What each symbol does to the units:
z930 § z215
z930 & z820
z930 * z395
z53 § z301
z53 & z113
z53 * z42
z759 § z153
z759 & z196
z759 * z483
z51 § z280
z51 & z592
z51 * z15
z655 § z217
z655 & z989
z655 * z738
z312 § z42
z312 & z280
z312 * z623
z653 § z515
z653 & z623
z653 * z820
z395 § z218
z395 & z892
z395 * z918
z623 § z951
z623 & z312
z623 * z653
z153 § z670
z153 & z608
z153 * z858
z792 § z557
z792 & z90
z792 * z960
z674 § z792
z674 & z76
z674 * z196
z520 § z156
z520 & z733
z520 * z217
z815 § z945
z815 & z515
z815 * z215
z267 § z196
z267 & z429
z267 * z592
z301 § z15
z301 & z508
z301 * z254
z515 § z456
z515 & z116
z515 * z815
z738 § z509
z738 & z655
z738 * z670
z206 § z815
z206 & z945
z206 * z456
z238 § z733
z238 & z395
z238 * z918
z324 § z653
z324 & z206
z324 * z938
z456 § z938
z456 & z456
z456 * z312
z114 § z324
z114 & z254
z114 * z456
z254 § z951
z254 & z301
z254 * z114
z76 § z90
z76 & z387
z76 * z674
z42 § z254
z42 & z53
z42 * z116
z156 § z918
z156 & z710
z156 * z152
z387 § z153
z387 & z152
z387 * z395
z820 § z815
z820 & z653
z820 * z930
z509 § z387
z509 & z960
z509 * z76
z152 § z215
z152 & z156
z152 * z387
z592 § z759
z592 & z267
z592 * z974
z483 § z977
z483 & z759
z483 * z508
z670 § z76
z670 & z738
z670 * z429
z218 § z733
z218 & z215
z218 * z989
z974 § z483
z974 & z592
z974 * z113
z44 § z732
z44 & z960
z44 * z977
z732 § z53
z732 & z464
z732 * z13
z733 § z710
z733 & z206
z733 * z520
z113 § z508
z113 & z974
z113 * z53
z710 § z152
z710 & z152
z710 * z156
z918 § z655
z918 & z238
z918 * z608
z215 § z206
z215 & z815
z215 * z218
z464 § z592
z464 & z557
z464 * z960
z951 § z815
z951 & z15
z951 * z114
z989 § z520
z989 & z218
z989 * z395
z977 § z13
z977 & z483
z977 * z267
z280 § z53
z280 & z508
z280 * z312
z13 § z113
z13 & z732
z13 * z280
z217 § z152
z217 & z520
z217 * z509
z960 § z464
z960 & z792
z960 * z44
z15 § z515
z15 & z51
z15 * z974
z608 § z792
z608 & z918
z608 * z206
z429 § z674
z429 & z670
z429 * z608
z557 § z267
z557 & z858
z557 * z464
z892 § z395
z892 & z509
z892 * z710
z508 § z51
z508 & z483
z508 * z301
z116 § z815
z116 & z42
z116 * z515
z90 § z156
z90 & z156
z90 * z792
z196 § z960
z196 & z674
z196 * z759
z858 § z429
z858 & z483
z858 * z557
z350 § z930
z350 & z938
z350 * z733
z938 § z820
z938 & z15
z938 * z350
z945 § z350
z945 & z456
z945 * z206

In the rows, zero is written as 66.

The rows follow the links: the fewer symbols apart two units are, the more alike their rows tend to be.

Each row is also shifted at random along 4 hidden directions that mean nothing.

Some units, each with a row of numbers:
z44: [50, 55, 68, 64, 68, 68, 75, 45, 58, 59, 47, 54, 63, 68, 75, 66, 69, 67, 53, 81, 67, 72, 60, 85, 65, 67, 62, 69, 72, 66, 80, 49, 66, 75, 67, 57, 86, 85, 65, 63, 62, 64]
z732: [51, 53, 69, 67, 62, 64, 67, 46, 60, 61, 81, 61, 68, 61, 58, 63, 63, 60, 52, 78, 66, 42, 53, 83, 73, 62, 70, 72, 62, 63, 79, 50, 62, 42, 64, 60, 84, 61, 71, 59, 75, 74]
z989: [66, 76, 72, 68, 68, 75, 59, 82, 81, 65, 71, 86, 62, 78, 89, 80, 61, 67, 77, 72, 70, 62, 71, 55, 52, 76, 82, 68, 74, 60, 70, 79, 77, 71, 68, 62, 54, 53, 57, 66, 73, 54]
z196: [69, 57, 63, 65, 63, 72, 63, 46, 71, 67, 65, 44, 65, 71, 72, 73, 73, 67, 55, 68, 72, 75, 58, 83, 63, 73, 55, 67, 70, 73, 66, 48, 71, 74, 67, 66, 83, 68, 60, 70, 56, 61]
z653: [108, 77, 71, 66, 64, 59, 59, 80, 74, 67, 78, 68, 67, 53, 67, 54, 68, 62, 76, 65, 70, 61, 70, 52, 62, 57, 59, 66, 64, 70, 66, 80, 54, 62, 64, 66, 49, 53, 67, 67, 64, 81]
z938: [79, 78, 72, 64, 65, 58, 56, 82, 67, 65, 79, 64, 71, 56, 46, 56, 70, 61, 79, 74, 66, 90, 72, 51, 74, 57, 54, 72, 58, 74, 75, 81, 54, 76, 65, 60, 53, 59, 70, 65, 60, 78]
z238: [68, 75, 70, 65, 72, 77, 63, 80, 71, 65, 69, 82, 66, 79, 66, 82, 61, 69, 75, 71, 61, 67, 73, 53, 68, 78, 76, 69, 66, 61, 69, 78, 79, 69, 64, 64, 54, 60, 66, 66, 71, 52]
z733: [73, 76, 74, 65, 67, 71, 71, 84, 60, 63, 61, 81, 64, 75, 74, 74, 63, 67, 76, 74, 65, 53, 76, 49, 65, 74, 78, 67, 69, 61, 75, 81, 72, 59, 67, 61, 49, 71, 63, 62, 71, 57]
z592: [85, 52, 63, 67, 65, 63, 58, 46, 75, 65, 75, 54, 69, 62, 61, 64, 69, 69, 50, 73, 69, 86, 55, 84, 65, 64, 69, 70, 62, 66, 72, 48, 64, 81, 65, 60, 86, 61, 63, 64, 67, 70]
z53: [47, 59, 66, 66, 70, 56, 68, 58, 60, 66, 69, 76, 67, 53, 55, 53, 59, 62, 59, 62, 60, 59, 63, 75, 71, 54, 81, 67, 64, 58, 65, 55, 55, 53, 65, 67, 76, 67, 75, 66, 78, 82]
z350: [104, 78, 75, 65, 65, 62, 67, 83, 62, 60, 54, 72, 69, 60, 58, 60, 71, 68, 80, 76, 65, 100, 76, 50, 70, 61, 65, 71, 65, 70, 78, 84, 61, 90, 69, 58, 49, 83, 65, 63, 63, 68]
z254: [64, 68, 62, 65, 67, 55, 63, 69, 63, 70, 77, 72, 68, 52, 56, 48, 63, 58, 68, 50, 61, 53, 67, 63, 71, 51, 71, 62, 61, 64, 49, 72, 50, 48, 63, 79, 63, 54, 74, 70, 74, 86]
z116: [62, 72, 67, 65, 69, 55, 63, 78, 72, 69, 64, 70, 60, 48, 84, 52, 66, 63, 74, 61, 70, 62, 72, 55, 56, 48, 64, 63, 71, 67, 60, 76, 49, 70, 66, 70, 53, 60, 66, 70, 63, 87]
z858: [104, 56, 60, 69, 67, 68, 70, 46, 70, 67, 46, 51, 62, 68, 91, 70, 72, 70, 54, 63, 74, 84, 60, 82, 56, 71, 63, 62, 77, 70, 67, 49, 72, 90, 71, 65, 85, 84, 56, 70, 59, 63]
z464: [51, 55, 67, 65, 62, 69, 60, 44, 70, 63, 78, 47, 70, 68, 55, 67, 69, 69, 55, 75, 69, 77, 57, 82, 69, 68, 56, 71, 60, 73, 74, 51, 67, 71, 64, 60, 84, 57, 66, 62, 61, 65]
z456: [83, 78, 69, 67, 65, 55, 79, 82, 49, 68, 51, 69, 67, 54, 52, 53, 69, 63, 77, 66, 65, 71, 77, 52, 79, 54, 54, 64, 66, 69, 64, 80, 56, 66, 68, 67, 50, 90, 72, 68, 62, 80]
z930: [56, 79, 73, 65, 66, 64, 54, 88, 81, 63, 77, 69, 67, 63, 59, 66, 72, 63, 82, 77, 70, 100, 76, 49, 64, 66, 59, 73, 63, 72, 77, 86, 65, 92, 63, 57, 47, 54, 60, 61, 59, 69]
z557: [78, 56, 64, 66, 63, 67, 74, 47, 55, 63, 64, 48, 69, 70, 46, 70, 69, 68, 54, 74, 65, 62, 58, 83, 80, 71, 54, 69, 63, 70, 72, 52, 69, 58, 68, 62, 82, 76, 72, 63, 60, 62]
z508: [73, 58, 62, 68, 68, 55, 69, 48, 67, 67, 62, 71, 68, 54, 69, 53, 59, 62, 56, 63, 62, 65, 58, 79, 67, 53, 85, 65, 68, 58, 62, 53, 54, 66, 68, 69, 82, 70, 68, 66, 76, 80]
z206: [103, 78, 73, 67, 67, 63, 71, 89, 56, 64, 69, 73, 70, 60, 48, 62, 69, 64, 79, 74, 65, 63, 72, 46, 74, 63, 56, 68, 61, 69, 73, 85, 63, 54, 68, 62, 47, 71, 72, 68, 66, 71]
z918: [77, 72, 66, 64, 68, 78, 66, 75, 69, 69, 68, 82, 66, 80, 74, 81, 63, 69, 76, 65, 65, 61, 72, 54, 62, 84, 74, 65, 65, 60, 66, 76, 82, 65, 67, 69, 55, 63, 63, 65, 72, 48]
z15: [44, 66, 65, 68, 70, 51, 71, 63, 58, 67, 65, 69, 68, 48, 51, 45, 63, 64, 66, 61, 59, 70, 68, 71, 76, 48, 70, 64, 64, 65, 58, 64, 48, 61, 67, 69, 67, 74, 74, 68, 67, 89]
z670: [62, 62, 56, 68, 67, 77, 69, 59, 62, 75, 50, 53, 67, 77, 71, 77, 72, 69, 62, 45, 69, 87, 67, 73, 66, 77, 55, 58, 71, 74, 48, 60, 78, 83, 70, 77, 72, 82, 60, 76, 57, 53]
z960: [96, 52, 66, 64, 64, 72, 72, 48, 64, 66, 61, 52, 66, 73, 67, 73, 68, 70, 52, 75, 67, 67, 59, 83, 67, 71, 61, 70, 68, 68, 74, 49, 71, 70, 69, 59, 83, 76, 64, 61, 62, 61]
z114: [60, 72, 65, 63, 64, 54, 61, 77, 78, 70, 75, 68, 60, 50, 84, 51, 67, 63, 73, 52, 75, 54, 70, 55, 57, 51, 62, 64, 70, 71, 56, 75, 49, 68, 65, 75, 58, 54, 66, 67, 62, 84]
z951: [86, 73, 65, 65, 64, 54, 55, 77, 75, 71, 76, 72, 67, 50, 67, 50, 67, 63, 74, 55, 69, 78, 70, 59, 60, 50, 68, 67, 63, 66, 55, 74, 51, 80, 63, 71, 59, 50, 67, 70, 64, 84]

Where do the symbols, taken in turn from left to right, take each start?
Answer with the unit's name.
[46, 70, 64, 65, 68, 76, 60, 76, 81, 74, 61, 75, 62, 82, 90, 82, 67, 70, 73, 50, 70, 81, 72, 57, 51, 82, 76, 63, 71, 63, 54, 73, 80, 87, 65, 73, 57, 60, 54, 72, 68, 48]
§ & => z520
[66, 76, 71, 66, 65, 57, 78, 83, 50, 69, 59, 64, 68, 57, 56, 56, 70, 64, 77, 68, 66, 51, 74, 50, 75, 54, 48, 65, 65, 75, 65, 84, 55, 50, 69, 67, 51, 76, 72, 63, 61, 80]
* & § => z515
[45, 69, 58, 64, 67, 75, 64, 67, 67, 74, 72, 61, 68, 82, 63, 84, 70, 70, 67, 44, 64, 62, 66, 65, 68, 80, 59, 60, 66, 70, 47, 65, 77, 58, 65, 81, 67, 62, 64, 76, 64, 51]
* * => z429
[69, 53, 63, 64, 71, 59, 69, 45, 56, 66, 56, 66, 68, 57, 59, 59, 62, 67, 53, 71, 57, 69, 58, 83, 71, 62, 78, 63, 66, 60, 68, 49, 58, 68, 66, 61, 85, 76, 72, 66, 72, 77]
§ § § => z13
[66, 54, 64, 66, 65, 65, 64, 44, 70, 57, 75, 57, 66, 64, 70, 63, 65, 63, 51, 76, 66, 54, 53, 86, 66, 63, 69, 70, 65, 65, 77, 49, 62, 57, 63, 60, 85, 56, 67, 63, 68, 69]
§ § § => z508
[62, 66, 64, 65, 66, 79, 72, 65, 61, 70, 56, 53, 63, 82, 70, 86, 75, 71, 66, 60, 69, 60, 70, 67, 65, 83, 49, 62, 70, 74, 58, 66, 82, 64, 65, 69, 67, 75, 64, 70, 56, 46]
* § * => z215
[82, 55, 63, 66, 71, 58, 71, 49, 66, 66, 46, 72, 64, 55, 83, 56, 61, 66, 55, 70, 63, 79, 63, 81, 58, 55, 90, 64, 76, 56, 69, 50, 55, 84, 70, 63, 83, 84, 62, 66, 76, 77]
& * & => z974
[87, 68, 62, 67, 68, 52, 60, 71, 71, 71, 65, 76, 66, 48, 72, 46, 66, 61, 68, 58, 67, 88, 67, 62, 60, 50, 75, 62, 65, 61, 57, 71, 48, 82, 63, 71, 63, 66, 64, 72, 68, 87]
§ * § => z815
[64, 81, 75, 69, 64, 70, 68, 87, 73, 65, 65, 77, 60, 70, 93, 67, 69, 66, 79, 77, 73, 50, 75, 48, 54, 66, 63, 68, 74, 66, 76, 86, 68, 64, 67, 60, 47, 64, 59, 62, 65, 63]
§ § => z815
[73, 77, 71, 65, 65, 60, 65, 84, 72, 65, 67, 69, 63, 55, 72, 54, 70, 65, 78, 70, 73, 64, 77, 48, 63, 55, 55, 65, 68, 71, 69, 84, 55, 73, 66, 63, 48, 64, 64, 66, 59, 77]
§ § * => z733
[56, 66, 61, 69, 70, 50, 71, 67, 61, 69, 54, 77, 68, 49, 66, 48, 65, 64, 67, 57, 60, 75, 69, 66, 68, 49, 75, 61, 68, 61, 57, 69, 51, 75, 65, 71, 67, 81, 69, 70, 71, 86]
* & & => z53
[76, 72, 66, 66, 72, 76, 64, 78, 75, 65, 66, 85, 63, 81, 80, 83, 63, 72, 73, 63, 67, 66, 70, 58, 57, 78, 83, 64, 69, 56, 64, 74, 80, 76, 65, 67, 57, 64, 61, 66, 73, 50]
& & => z733
[77, 66, 63, 69, 67, 81, 74, 68, 59, 70, 61, 69, 68, 86, 51, 84, 63, 71, 67, 56, 61, 61, 67, 66, 77, 86, 67, 65, 65, 61, 55, 68, 83, 55, 69, 74, 67, 76, 70, 68, 70, 44]
§ & => z152
[64, 64, 60, 67, 68, 56, 65, 58, 62, 71, 79, 74, 68, 53, 58, 50, 57, 62, 60, 56, 63, 47, 60, 74, 73, 53, 81, 64, 62, 58, 55, 61, 49, 46, 65, 75, 72, 56, 75, 69, 78, 83]
§ * * => z113
[42, 56, 67, 68, 63, 77, 66, 51, 68, 65, 61, 44, 67, 77, 63, 79, 75, 72, 58, 70, 70, 84, 61, 80, 66, 75, 50, 66, 66, 75, 70, 55, 77, 80, 67, 64, 80, 71, 61, 68, 57, 53]
§ * => z464
[86, 71, 66, 65, 70, 80, 61, 72, 81, 68, 68, 75, 61, 85, 86, 84, 66, 74, 68, 60, 69, 73, 65, 61, 53, 83, 79, 65, 71, 61, 59, 71, 82, 81, 67, 69, 60, 58, 56, 67, 67, 46]
* * => z918
[61, 60, 66, 65, 66, 84, 69, 61, 59, 67, 66, 58, 69, 87, 57, 89, 68, 71, 64, 67, 64, 59, 64, 70, 70, 85, 60, 65, 64, 69, 64, 65, 84, 57, 63, 64, 70, 67, 66, 66, 65, 46]
* * * => z44
[74, 52, 63, 67, 66, 64, 64, 45, 63, 66, 75, 56, 65, 62, 60, 62, 64, 63, 52, 70, 64, 60, 55, 87, 71, 62, 70, 67, 62, 62, 71, 47, 62, 55, 67, 64, 86, 61, 67, 64, 70, 71]
* * => z301
